Below is a small trained network, with its code and all its weights. Each question gives an input and a class and asks what happens when units are switched off, that is, made to give their printed mean instead of their output.

import numpy as np


def w(rows, s, z=0):
    codes = np.array(rows[::2]) - 128.0
    scale = np.full(codes.shape[1], s)
    scale[-1] = z or s
    return codes * scale


def f(y):
    return y / 2 * (1 + np.tanh(0.7978845608 * (y + 0.044715 * y**3)))


def log_softmax(a):
    a = a - a.max(-1, keepdims=True)
    return a - np.log(np.exp(a).sum(-1, keepdims=True))


def net(x, mask):
    res = np.array(x, float).reshape(1, 5) / 4 @ E
    y = f(res @ A[0][:, :-1].T + A[0][:, -1])
    res = res + np.where(mask, y, B[0][:, -1]) @ B[0][:, :-1]
    return log_softmax(res[-1] @ U[:, :-1].T + U[:, -1])


A, B = {}, {}
E = w([
[128,137,134,122,125,133,122,130,137,154,136],'x0',
[47,61,119,178,38,43,250,200,141,191,165],'x1',
[53,170,238,195,62,117,75,88,166,108,32],'x2',
[191,111,82,190,163,140,111,224,240,153,33],'x3',
[88,58,112,224,231,142,96,73,8,253,95],'x4',
],0.0068)
A[0] = w([
[208,186,136,78,217,208,2,45,104,83,86,22],'N1',
[87,121,141,87,92,110,129,44,68,125,186,66],'N2',
[57,137,167,74,98,95,147,47,52,102,231,104],'N3',
[67,169,195,174,86,126,105,112,153,104,68,49],'N4',
[68,177,226,194,75,113,102,102,143,104,58,94],'N5',
[177,107,97,181,157,131,104,202,180,138,84,74],'N6',
[177,109,28,70,168,112,167,187,108,141,197,118],'N7',
[128,65,117,193,197,123,97,113,101,195,90,52],'N8',
[175,69,64,106,168,135,152,159,132,128,227,87],'N9',
[52,148,203,185,89,95,64,136,170,110,71,105],'N10',
[47,138,157,91,104,110,145,61,58,105,185,62],'N11',
[179,120,114,115,137,144,162,163,93,135,152,2],'N12',
[190,121,63,75,189,141,166,161,100,116,184,68],'N13',
[99,75,104,204,215,141,98,83,42,209,135,98],'N14',
[41,49,115,186,47,30,230,175,137,171,160,70],'N15',
[73,90,136,153,93,85,203,181,108,177,134,20],'N16',
[190,153,123,62,74,131,139,181,182,73,178,98],'N17',
[151,84,93,174,144,124,148,183,205,151,48,63],'N18',
[168,202,139,35,47,102,146,177,230,31,159,69],'N19',
[151,119,64,189,149,113,101,206,203,137,64,87],'N20',
],0.0071,0.0029)
B[0] = w([
[88,217,8,158,31,50,25,220,185,22,252,245],'N1',
[190,176,161,105,147,184,194,175,171,133,85,183],'N2',
[248,169,167,89,147,211,193,189,164,120,52,218],'N3',
[95,76,92,90,205,156,116,71,130,171,131,187],'N4',
[87,32,90,35,210,161,73,57,157,195,112,213],'N5',
[200,187,153,99,120,191,168,164,159,131,87,175],'N6',
[71,47,98,49,202,153,80,46,155,208,75,200],'N7',
[111,141,210,195,57,79,211,99,35,151,114,186],'N8',
[88,60,90,81,193,161,104,59,144,187,119,184],'N9',
[101,45,102,54,205,142,87,56,161,174,101,203],'N10',
[212,177,156,96,145,193,174,165,154,135,79,192],'N11',
[114,104,110,112,153,116,133,95,145,129,135,136],'N12',
[73,82,115,71,185,116,91,78,158,163,109,181],'N13',
[86,95,223,227,64,51,200,109,32,132,109,224],'N14',
[109,201,18,126,78,93,29,187,197,42,234,241],'N15',
[99,198,91,133,89,72,65,177,140,44,208,183],'N16',
[94,109,197,215,80,83,169,108,62,147,109,201],'N17',
[198,171,137,95,134,198,166,168,154,105,86,179],'N18',
[62,113,227,254,77,46,204,88,3,150,111,248],'N19',
[214,167,166,91,141,200,175,183,125,117,75,188],'N20',
],0.0066,0.011)
U = w([
[90,112,191,205,108,95,170,106,81,135,124,238],'0',
[111,171,74,128,109,107,73,170,152,86,202,2],'1',
[96,58,116,65,185,147,104,71,143,162,115,174],'2',
[250,160,161,101,140,184,167,166,139,126,93,112],'3',
],0.015,0.00075)

Each question gives the input, the list of numbers given to net, and the class t.
The units are the neurons (one row each of A and B). Each row of codes is followed by its name. A weight is (code - 128) times the scale printed after its matrix; where a second scale follows, it is the last column's (A, B and U).
mask holds one flag per neuron, in row order. A switched-off neuron (its flag False) gives its mean, the last column of its row in B, instead of its output. The means were averaged over made-up inputs and are rounded, as every weight is.
A unit's drop is (log p(t) with every unit on - log p(t) with that unit switched off) / (log p(t) with every unit on - log p(t) with every unit switched off).
The circuit of an input: a set's keep is (log p(t) with only the set's units on - log p(t) with every unit switched off) / (log p(t) with every unit on - log p(t) with every unit switched off). Starting from the 12 units with the biggest drops (on a tie, the unit counted first), units are removed one at a time, each time the one whose removal leaves the highest keep (on an exact tie, the one counted first), for as long as the keep stays at least 0.8.
units of the circuit, in order: the units of the circuit, biggest drop first
k most important neurons: the k neurons with the biggest drops, biggest first
drop when u is switched off: that unit's drop, to one decimal
input [1,5,5,-1,-1], class 1: units of the circuit, in order -> [N15]
input [7,-8,5,1,7], class 1: 3 most important neurons -> [N1; N19; N17]
input [-4,-4,-7,-1,7], class 0: 3 most important neurons -> [N14; N8; N5]
input [1,8,1,7,-1], class 1: 2 most important neurons -> [N15; N16]
input [-2,-6,2,1,6], class 0: 2 most important neurons -> [N14; N15]
input [-4,4,4,-5,3], class 3: units of the circuit, in order -> [N3; N19]
input [-1,4,5,-7,6], class 3: units of the circuit, in order -> [N3; N11]
input [-5,8,-8,-6,1], class 1: 4 most important neurons -> [N15; N16; N5; N10]
input [6,8,-3,2,-8], class 0: 2 most important neurons -> [N19; N17]
input [-6,5,-6,4,4], class 2: 2 most important neurons -> [N1; N7]
input [-2,3,7,7,-1], class 2: 2 most important neurons -> [N10; N5]
input [5,-6,-6,6,7], class 0: 3 most important neurons -> [N14; N8; N15]
input [-5,-2,-4,3,0], class 2: 2 most important neurons -> [N3; N15]
input [-8,2,8,7,-8], class 0: 3 most important neurons -> [N19; N17; N7]
input [0,-3,-3,7,8], class 0: units of the circuit, in order -> [N14]
input [-1,-3,-1,-8,-6], class 3: drop when N3 is switched off -> 1.3
input [-2,-1,7,-1,-8], class 0: drop when N17 is switched off -> 0.2
input [4,5,7,-6,-1], class 2: drop when N5 is switched off -> 0.4
